In the rows, zero is written as 128.
Each row of numbers belongs to one of the things below and depends on some of the facts about them. Some rows are named. Which thing is each other row?

Facts:
K313 sedrim:704 diba:454
K677 sedrim:679 diba:515
K254 sedrim:679 diba:454
K935 stutak:K658 sedrim:484 diba:302
K496 stutak:K229 sedrim:679 diba:708
K749 sedrim:704 diba:708
K115 sedrim:704 diba:173
K410 stutak:K239, K709, K282 sedrim:679 diba:302
K881 stutak:K503, K17 sedrim:704 diba:173
K661 sedrim:679 diba:994
K132 stutak:K214, K574 sedrim:484 diba:454
K24 stutak:K783 sedrim:484 diba:994
K72 sedrim:484 diba:708
K259 sedrim:679 diba:173
K951 sedrim:120 diba:302
K273 sedrim:120 diba:708
K244 sedrim:212 diba:708
K170 sedrim:679 diba:515
K682 stutak:K130, K702, K307 sedrim:679 diba:454
K214 sedrim:212 diba:994
K406 stutak:K709, K812 sedrim:679 diba:454
K242 sedrim:120 diba:994
K765 stutak:K119 sedrim:212 diba:302
K497 stutak:K945 sedrim:704 diba:173
K87 stutak:K436, K33 sedrim:120 diba:454
K849 sedrim:120 diba:454
K902 stutak:K898, K669 sedrim:212 diba:515
K409 sedrim:212 diba:454
K692 stutak:K800, K830 sedrim:484 diba:708
K838 sedrim:484 diba:302
K669 sedrim:484 diba:708
K417 stutak:K899, K115 sedrim:484 diba:454
K939 sedrim:679 diba:302
K657 stutak:K409 sedrim:679 diba:708
K230 sedrim:704 diba:173
K800 sedrim:704 diba:173
K632 stutak:K555, K993, K709 sedrim:120 diba:708
K293 stutak:K242 sedrim:120 diba:454
K234 stutak:K104 sedrim:212 diba:302
K945 sedrim:484 diba:454
K678 stutak:K126 sedrim:484 diba:708
K53 stutak:K988, K677 sedrim:484 diba:994
K436 sedrim:212 diba:302
K936 stutak:K951 sedrim:484 diba:708
K229 sedrim:484 diba:454
K126 sedrim:484 diba:708
K907 sedrim:484 diba:454
K671 sedrim:120 diba:173
K866 stutak:K285 sedrim:120 diba:173
K104 sedrim:120 diba:515
K792 sedrim:484 diba:454
K31 stutak:K17, K217 sedrim:484 diba:454
K567 stutak:K115 sedrim:679 diba:302
K569 sedrim:679 diba:173
K349 stutak:K462, K965 sedrim:212 diba:994
K196 sedrim:484 diba:302
K503 sedrim:484 diba:173
K430 sedrim:212 diba:994
K360 sedrim:120 diba:302
K830 sedrim:679 diba:454
K255 sedrim:484 diba:454
K940 stutak:K671, K170, K945, K217 sedrim:679 diba:302
K362 stutak:K99, K71, K478 sedrim:679 diba:173
K32 stutak:K48, K939 sedrim:120 diba:994
K427 sedrim:212 diba:302
K894 sedrim:484 diba:173
K655 stutak:K242, K255, K599, K230 sedrim:484 diba:515
K221 stutak:K812 sedrim:679 diba:302
K898 sedrim:679 diba:708
K574 sedrim:120 diba:302
K812 sedrim:679 diba:708
K988 sedrim:679 diba:302
K381 stutak:K478, K702, K652 sedrim:120 diba:173
K75 stutak:K555 sedrim:120 diba:515
K48 sedrim:679 diba:302
K33 sedrim:120 diba:994
K135 stutak:K130, K161, K273 sedrim:212 diba:994
K957 stutak:K812 sedrim:120 diba:454
K350 sedrim:484 diba:708
K462 sedrim:679 diba:454
K993 sedrim:704 diba:302
K478 sedrim:679 diba:454
K997 sedrim:484 diba:515
K599 sedrim:120 diba:454
K364 stutak:K217 sedrim:679 diba:302
K352 sedrim:484 diba:994
K205 sedrim:679 diba:994
K252 stutak:K254, K709, K763 sedrim:120 diba:173
K739 stutak:K242, K988, K185 sedrim:484 diba:302
K808 stutak:K122 sedrim:679 diba:302
K218 sedrim:679 diba:515
K709 sedrim:212 diba:515
K239 sedrim:484 diba:994
K119 sedrim:679 diba:994
K331 stutak:K122, K33 sedrim:704 diba:302
K178 sedrim:120 diba:173
K247 sedrim:212 diba:708
K719 stutak:K409, K161 sedrim:212 diba:708
K571 stutak:K126, K877 sedrim:704 diba:173
K217 sedrim:679 diba:302
K59 stutak:K993, K430, K838, K350 sedrim:120 diba:454
K843 stutak:K555, K749, K218 sedrim:679 diba:302
K965 sedrim:679 diba:302
K548 stutak:K800, K196, K661, K997 sedrim:120 diba:302
K130 sedrim:212 diba:994
K46 sedrim:484 diba:994
K591 stutak:K993, K122, K939, K658 sedrim:704 diba:302
K875 stutak:K126, K17, K740, K259, K72 sedrim:484 diba:454
K289 sedrim:679 diba:454
K560 stutak:K218 sedrim:484 diba:173
K429 stutak:K313, K763 sedrim:679 diba:173
K285 sedrim:679 diba:454
K871 sedrim:679 diba:708
K877 sedrim:679 diba:994
K445 stutak:K409 sedrim:484 diba:454
K702 sedrim:120 diba:454
K268 stutak:K229, K56, K51 sedrim:679 diba:515
K492 stutak:K62, K102 sedrim:679 diba:173
K282 sedrim:679 diba:454
K919 stutak:K427 sedrim:484 diba:515
K56 sedrim:679 diba:454
K276 stutak:K360, K104, K894 sedrim:212 diba:515
K182 stutak:K569, K161, K965 sedrim:484 diba:994
K480 stutak:K436, K282, K792 sedrim:679 diba:454
K813 stutak:K871 sedrim:484 diba:994
K307 sedrim:704 diba:173
K51 sedrim:212 diba:302
K715 stutak:K574 sedrim:120 diba:708
K277 stutak:K313 sedrim:120 diba:515
K652 sedrim:120 diba:454
K658 sedrim:212 diba:515
K783 sedrim:484 diba:173
K102 sedrim:212 diba:454
K141 stutak:K244, K939 sedrim:679 diba:302
K596 stutak:K229, K289 sedrim:484 diba:994
K64 sedrim:212 diba:454
K185 sedrim:120 diba:515
K122 sedrim:212 diba:994
K555 sedrim:679 diba:302
K62 sedrim:679 diba:302
K772 sedrim:484 diba:515
K161 sedrim:704 diba:454
K359 stutak:K427 sedrim:679 diba:994
K740 sedrim:704 diba:454
K71 sedrim:704 diba:708
K899 sedrim:679 diba:515
K330 stutak:K72, K849 sedrim:212 diba:173
K99 sedrim:704 diba:994
K421 sedrim:120 diba:515
K823 stutak:K899, K99, K218 sedrim:484 diba:173
K564 stutak:K56, K46 sedrim:484 diba:302
K17 sedrim:120 diba:454
K784 stutak:K17, K772, K170 sedrim:120 diba:173
K763 sedrim:212 diba:515

Some things and their rows:
K719: [124 118 117 116 138 179 157 125 116 217 112 169 186 118 161 117 126 123
 110 135 123 121 125 127 193 157 127 162]
K349: [122 115 118 156 116 126 125 158 115 123 111 127 153 116 102 121 124 121
 145 126 123 142 123 123 139 132 121 129]
K919: [121 114 147 115 164 124 113 126 113 117 110 153 124 128 103 119 140 124
 164 131 123 124 123 121 126 135 121 128]
K115: [119 167 118 143 106 120 116 116 156 140 140 122 117 115 103 134 126 130
 112 129 148 122 127 124 121 119 120 115]
K217: [120 115 117  98 104 138 118 143 113 156 171 124 121 139 145 131 127 122
 112 123 123 144 140 130 125 119 153 117]
K31: [138 114 142  92 136 188 122 174 118 190 144 123 114 206 117 118 128 125
 153 149 124 197 125 121 134 119 171 122]
K669: [119 120 148 104 138 145 114 117 118 115 113 124 119 121 164 118 124 120
 136 123 122 120 125 127 120 133 136 128]
K652: [159 162 129 149 136 118 136 116 157 129 117 123 127 132 151 143 127 122
 109 123 130 134 123 125 123 121 129 124]
K894: [120 118 137 108 120 144 114 119 126 121 119 132 117 123 147 118 128 128
 143 137 122 122 128 124 121 129 132 117]
K218: [119 113 122 144 117 119 132 124 129 114 128 122 131 116 108 121 126 137
 110 124 125 122 146 123 123 125 125 117]
K289: [118 114 127 122 113 117 131 123 117 113 132 123 125 116 147 121 128 121
 110 124 123 130 134 134 126 127 131 126]
K350: [119 120 147 105 138 143 115 118 118 114 111 123 118 120 161 118 126 121
 138 125 123 121 126 127 121 133 136 128]
K135: [122 115 118 157 122 135 136 155 115 144 109 135 163 117 114 119 125 122
 122 126 123 135 124 121 152 142 124 137]
K709: [122 129 120 130 108 131 193 132 136 114 139 122 128 116 112 122 129 128
 194 124 123 120 124 146 124 141 137 140]
K285: [119 114 125 120 113 118 131 124 118 115 134 123 125 116 151 120 129 120
 111 124 122 128 133 135 127 127 131 125]
K239: [120 113 134 130 140 136 123 116 139 114 112 123 119 120 177 119 131 122
 142 123 122 121 123 122 121 158 153 128]
K221: [120 114 121  93 117 157 218 188 114 114 228 124 114 199 121 118 131 171
 214 128 129 125 126 194 146 138 123 202]
K692: [118 114 151  98 157 139 114 116 114 115 111 144 120 134 111 117 127 120
 159 131 122 122 123 123 125 127 121 137]
K951: [154 159 121 145 128 121 124 116 160 132 120 122 129 129 142 157 128 126
 110 124 130 123 125 127 122 119 123 123]
K772: [119 116 136 112 135 141 113 116 128 125 118 123 120 122 168 118 131 120
 140 123 124 120 124 121 121 145 155 120]

Which thing is each row?
No name comes twice in this set of rows, the named rows included.
[122 114 120  92 130 134 250 199 114 116 219 124 113 200 110 119 131 179
 198 123 133 123 127 190 153 152 125 211] : K406
[177 165 122 116 121 137 116 130 129 190 145 124 121 177 147 151 127 123
 107 127 123 179 124 120 126 119 164 116] : K17
[120 114 118 101 125 118 154 158 113 114 161 124 121 138 101 119 128 146
 152 123 130 121 124 151 136 122 121 159] : K410
[132 115 152  93 146 164 120 152 116 152 125 125 116 178 119 117 128 125
 143 137 123 171 125 120 131 122 149 128] : K875
[122 114 140 100 192 180 149 117 116 211 108 180 154 119 219 123 139 122
 111 127 123 121 127 122 188 199 127 177] : K445
[124 130 118 132 125 170 190 117 114 197 109 126 174 119 217 119 126 124
 111 123 123 122 125 132 175 177 127 153] : K409
[178 130 120  93 152 155 235 172 141 117 203 124 114 232 125 119 131 181
 190 136 141 122 127 170 146 137 124 202] : K957
[150 145 116 106 111 143 120 139 121 222 168 125 120 195 100 167 126 121
 126 181 126 136 122 120 126 122 123 115] : K784
[123 115 118 101 148 145 153 130 115 222 139 152 169 115 183 169 125 119
 114 123 123 123 123 126 195 155 126 161] : K657

Now the same things, written a new way:
Some things and their rows:
K497: [173 186 116 131 120  75 134 220 142 155 143  98 215 117 129 159 182 121
  96 162 114 157 144 142 124 161]
K496: [112  87 128 112 154 112 143 135 107 154 126  92  82 131 105 102 111 145
 164 107  84 140 127  83 158 103]
K772: [163 132 118 130 108 122  62 177 146 179 160 125 149 151 103 134 194 131
 165 136 183 144 119 162  50 149]
K349: [103 121 176 119 158 111 173 111  87 147 131 109  93 126 105 121 103 170
 117 127 113  84 113 113 206 107]
K230: [ 97 162 146 131  97 112 165 178 169 128 127  95 148 133  84 145  98 145
  68 122  81 120  73 139 147 116]
K765: [116 128 154 147 150  93 150 129 113 126 142 109  87 113 119 112  76 149
 106 156 102 104 128 129 173 124]
K46: [132 135 120 109 118 141 117 104 106 123 135 145 138 151 117 155 151 137
 152 109 174 117 140 151  98 142]
K965: [ 95 131 119  71 108 193  94 125  98  97 116 142  91 121 138 160 117 112
 138  88 180  94 128 176  87 130]
K72: [123 105 111 145 105  75 104 159 154 168 157  58  99 134  42 101 128 183
 198  95 111 164  72 105  79 124]
K678: [135 107 117 147 145  59 123 182 122 188 143  64 114 130  70  97 136 169
 171 123  91 177 133  77 143 115]
K24: [114 106 145 129 141 104 157 136 113 158 129 115 115 149 101 112 114 141
 136 118  94 133 130  95 163  92]
K429: [153 134 105 133 152 141 112 111 120 112 118 187 170 121 184 125 144  54
 115 161 133 144 188 133 135 128]
K871: [103  94 123 125 124 128 122 111 128 138 125 101  65 127  86 105 105 168
 183  91 103 138  96 107 121 108]
K417: [129 148 118 117 136 126 142 110  83 110 120 144 176 116 141 143 146  96
 110 136 134 129 178 123 176 135]
K957: [162 144 121 142 143 142 147 100 128 111 115 157 200 106 189 126 155  95
 118 156 111 140 168 120 135 149]
K480: [118  97 138 164 154  94 142 107 144 142 113 149 143 126 152  76 104  96
 117 162  68 172 170  77 171  89]
K31: [131 120 126 148 140  42  98 215 149 192 157  68 155 115  85  91 147 143
 144 162 101 197 157 102 140 120]
K478: [ 86 134 125  80 100 191  88  96 120  82 109 153 114 121 140 150 141 106
 129  83 175 100 113 159 111 131]
K59: [140 121 143 169 162  95 174 116 155 127 119 144 168 114 174  87 106 104
  97 168  48 160 146  73 182 105]
K548: [163 135 112 106 160 123 157 169  91 136 121 142 141  93 181 146 146 104
 123 146 125 133 184 132 145 145]

Name these rows:
No name comes twice in this set of rows, the named rows included.
[157 149 115 122  89 116  44 179 182 146 160  77 168  90 113 142 193 151
 173 125 173 163  91 162  37 174] : K17
[126 133 146  76 153 139 161 120  51 134 114 146 130 139 145 150 148 117
 142 115 151  99 168 133 169 125] : K182
[129 143 162  87 152 140 157  95  40 135 127 131 119 116 157 163 153 146
 108 133 156  50 145 140 197 146] : K135
[183 144 124 115 146  84  91 227 138 181 151 106 192  91 164 137 184 106
 140 172 130 172 166 138 118 171] : K784
[123 156 131 151  82  53 124 213 195 167 149  35 177 129  54 131 156 175
 120 122  77 172  75 123 122 135] : K740
[113 154 144 158  86  96 179 120 177 108 128  94 171 134  96 129 104 164
  76 121  69 153  75 114 146 121] : K313
[102 118 166  98 155 109 182 109  70 144 125  69  66 111 100 124  92 173
 113 116  94  66  97 108 215 108] : K719

Now the same things, written a new way:
Named rows:
K17: [102  92 107 120 153 101  92 125 136 142 137 123  85]
K252: [113 134 122 107  82  68 143 206 147 167 140 153 162]
K247: [ 93 103  99 109  91 101 133 140 126 173 100 127 171]
K276: [106 126 107 109  75  70 144 157  96 180  91 144 173]
K658: [123 106  95  89 125 119 139 156 136 181 106  84 171]
K244: [105  93  96 100 111 111 140 150 135 183 107 108 172]
K596: [115 122  91 105  80  77 114 163 107 151 136 168 168]
K772: [136  98 112  93 111  96 109 110 121 157 141 128 113]
K53: [111 126  70  91  82  80 120 161  93 142 137 187 172]
K350: [128  90 105  73  95 124 131 149 155 160 146 127 160]
K196: [146 114  63  99 105 103  91 162 120 133 122 149 150]
K170: [136  89 106 104 121 106 106 100 110 170 139 120 117]
K478: [132 103  88 132  71 129  79 134 152 141 112 114 158]
K364: [147  92  95 117  97  46  99 141  95 149 131 143 141]
K48: [160  95  68 102 109  97 107 169 124 149 131 117 173]
K119: [130 106  70 112 104 106  97 146 118 153 130 131 162]
K359: [128 109  92 112  72  78  98 163 111 158 139 150 172]
K571: [115 114 135 115 100  63 107 145 108 149 146 168 153]
K591: [157 110 121  96  90  54 137 206 115 137 143 136 189]
K307: [118 122 114 122  75 136  72 133 142 136 113 155 166]

Name these rows:
No name comes twice in this set of rows, the named rows included.
[121 124  95 123  80 145  77 129 139 112 110 135 158] : K161
[123 108  67  96 108 116  91 153 123 138 132 146 156] : K46
[145 105  65 107 105 104  89 154 112 143 118 132 157] : K62
[134 125 122 107  65  91  99 163 147 159 138 153 173] : K560
[101 117 114 115 136 101  90 143 134 160 138 152 111] : K671
[112 121  91 105 121 138  99 131 126 142 134 146 162] : K800
[122 114 111 110  47  80 106 160 128 146 137 147 164] : K417
[123  92  93  94 107 138 127 130 150 168 137 104 166] : K812
[128 115 110 115  84  77 114 175 118 178 142 154 183] : K429
[170  92  67  99 119 113  99 172 132 146 130  97 176] : K939
[121  88 106 125 132  94  78 117 115 175 149 140 133] : K259
[113 130  80 100 109 130 128 148 137 146 113 129 119] : K104
[ 95 120 101 131  67  77  99 172 107 161  83 144 174] : K349
[113  87 122  96  90  69 128 121 117 154 141 163 140] : K678

